Below are the code and all the weights of a small trained network. Each question names an input and a class and asks about switching units off, where a switched-off unit gives its printed mean instead of its output.

import numpy as np


def w(rows, s, z=0):
    codes = np.array(rows[::2]) - 128.0
    scale = np.full(codes.shape[1], s)
    scale[-1] = z or s
    return codes * scale


def f(y):
    return y / 2 * (1 + np.tanh(0.7978845608 * (y + 0.044715 * y**3)))


def log_softmax(a):
    a = a - a.max(-1, keepdims=True)
    return a - np.log(np.exp(a).sum(-1, keepdims=True))


def net(x, mask):
    res = np.array(x, float).reshape(1, 4) / 4 @ E
    y = f(res @ A[0][:, :-1].T + A[0][:, -1])
    res = res + np.where(mask, y, B[0][:, -1]) @ B[0][:, :-1]
    return log_softmax(res[-1] @ U[:, :-1].T + U[:, -1])


A, B = {}, {}
E = w([
[46,100,143,37,142,33,116,134],'x0',
[50,124,232,159,102,147,211,118],'x1',
[125,158,129,113,130,139,138,166],'x2',
[211,179,161,135,254,100,160,55],'x3',
],0.012)
A[0] = w([
[114,104,133,37,126,86,138,129,178],'n1',
[89,132,222,170,90,118,205,124,185],'n2',
[164,166,125,192,162,182,173,95,166],'n3',
[108,119,203,153,86,161,159,142,136],'n4',
[156,156,97,116,201,103,110,136,198],'n5',
[157,127,133,194,107,182,100,95,254],'n6',
[111,89,129,76,89,109,125,136,135],'n7',
[151,138,85,139,109,183,84,125,146],'n8',
[73,80,123,63,166,43,82,121,180],'n9',
[113,143,81,151,61,160,88,147,246],'n10',
[87,176,248,149,103,97,176,96,167],'n11',
[134,140,162,123,198,122,179,112,134],'n12',
[130,116,54,117,113,140,72,131,180],'n13',
[108,75,106,111,60,182,130,162,247],'n14',
[106,110,159,64,111,84,124,100,164],'n15',
[65,148,138,73,112,117,102,111,121],'n16',
[123,108,147,71,194,106,160,108,125],'n17',
],0.015,0.007)
B[0] = w([
[177,109,189,87,127,39,254,165,211],'n1',
[26,70,170,205,118,153,148,158,231],'n2',
[207,149,102,177,140,200,97,151,222],'n3',
[82,46,102,240,168,145,70,101,196],'n4',
[169,177,79,116,214,87,69,45,206],'n5',
[129,137,75,108,94,194,54,147,219],'n6',
[172,38,181,94,107,116,215,176,187],'n7',
[119,151,29,115,114,65,117,96,190],'n8',
[185,142,162,89,140,96,212,149,250],'n9',
[21,95,47,62,43,77,62,206,225],'n10',
[45,99,212,208,136,187,197,77,225],'n11',
[124,147,165,154,205,159,151,104,189],'n12',
[92,118,62,44,116,96,135,201,208],'n13',
[69,39,55,130,97,100,75,172,236],'n14',
[78,122,160,111,123,103,249,149,197],'n15',
[140,132,251,141,65,112,184,149,186],'n16',
[76,191,197,151,190,83,137,78,182],'n17',
],0.0089,0.02)
U = w([
[118,131,90,82,22,130,38,161,255],'0',
[56,61,123,182,85,191,39,157,89],'1',
[147,113,124,49,93,85,177,223,116],'2',
[114,65,183,169,2,141,191,178,47],'3',
[156,198,65,107,168,186,48,87,165],'4',
[158,147,175,235,121,245,96,137,141],'5',
[186,210,168,69,146,44,144,66,93],'6',
[55,169,169,142,156,133,203,96,68],'7',
],0.0099,0.003)

Each question gives the input, the list of numbers given to net, and the class t.
The units are the neurons (one row each of A and B). Each row of codes is followed by its name. A weight is (code - 128) times the scale printed after its matrix; where a second scale follows, it is the last column's (A, B and U).
mask holds one flag per neuron, in row order. A switched-off neuron (its flag False) gives its mean, the last column of its row in B, instead of its output. The means were averaged over made-up inputs and are rounded, as every weight is.
A unit's drop is (log p(t) with every unit on - log p(t) with that unit switched off) / (log p(t) with every unit on - log p(t) with every unit switched off).
The circuit of an input: a set's keep is (log p(t) with only the set's units on - log p(t) with every unit switched off) / (log p(t) with every unit on - log p(t) with every unit switched off). Starting from the 12 units with the biggest drops (on a tie, the unit counted first), units are removed one at a time, each time the one whose removal leaves the highest keep (on an exact tie, the one counted first), for as long as the keep stays at least 0.8.
units of the circuit, in order: the units of the circuit, biggest drop first
most important unit: the unit with the biggest drop
k most important neurons: the k neurons with the biggest drops, biggest first
drop of u: that unit's drop, to one decimal
input [6,7,0,2], class 7: units of the circuit, in order	(n17)
input [8,1,-2,3], class 7: 2 most important neurons	(n15; n11)
input [1,0,3,-3], class 2: 2 most important neurons	(n11; n2)
input [3,-1,-6,0], class 2: 2 most important neurons	(n5; n11)
input [0,6,7,-6], class 1: 3 most important neurons	(n4; n9; n14)
input [-7,0,-5,-2], class 0: 2 most important neurons	(n11; n2)
input [2,0,6,-6], class 2: 3 most important neurons	(n11; n2; n10)
input [6,1,-5,3], class 7: 2 most important neurons	(n15; n11)
input [-3,0,5,7], class 4: 2 most important neurons	(n5; n2)
input [0,-4,-8,-8], class 0: 2 most important neurons	(n10; n14)
input [0,1,4,-3], class 1: 2 most important neurons	(n9; n1)
input [-2,0,6,-8], class 0: 2 most important neurons	(n11; n10)
input [6,-7,4,2], class 6: drop of n5	0.1
input [1,-4,6,-5], class 2: most important unit	n6
input [6,0,-6,1], class 6: drop of n14	0.2
input [-2,6,1,5], class 5: drop of n3	0.0
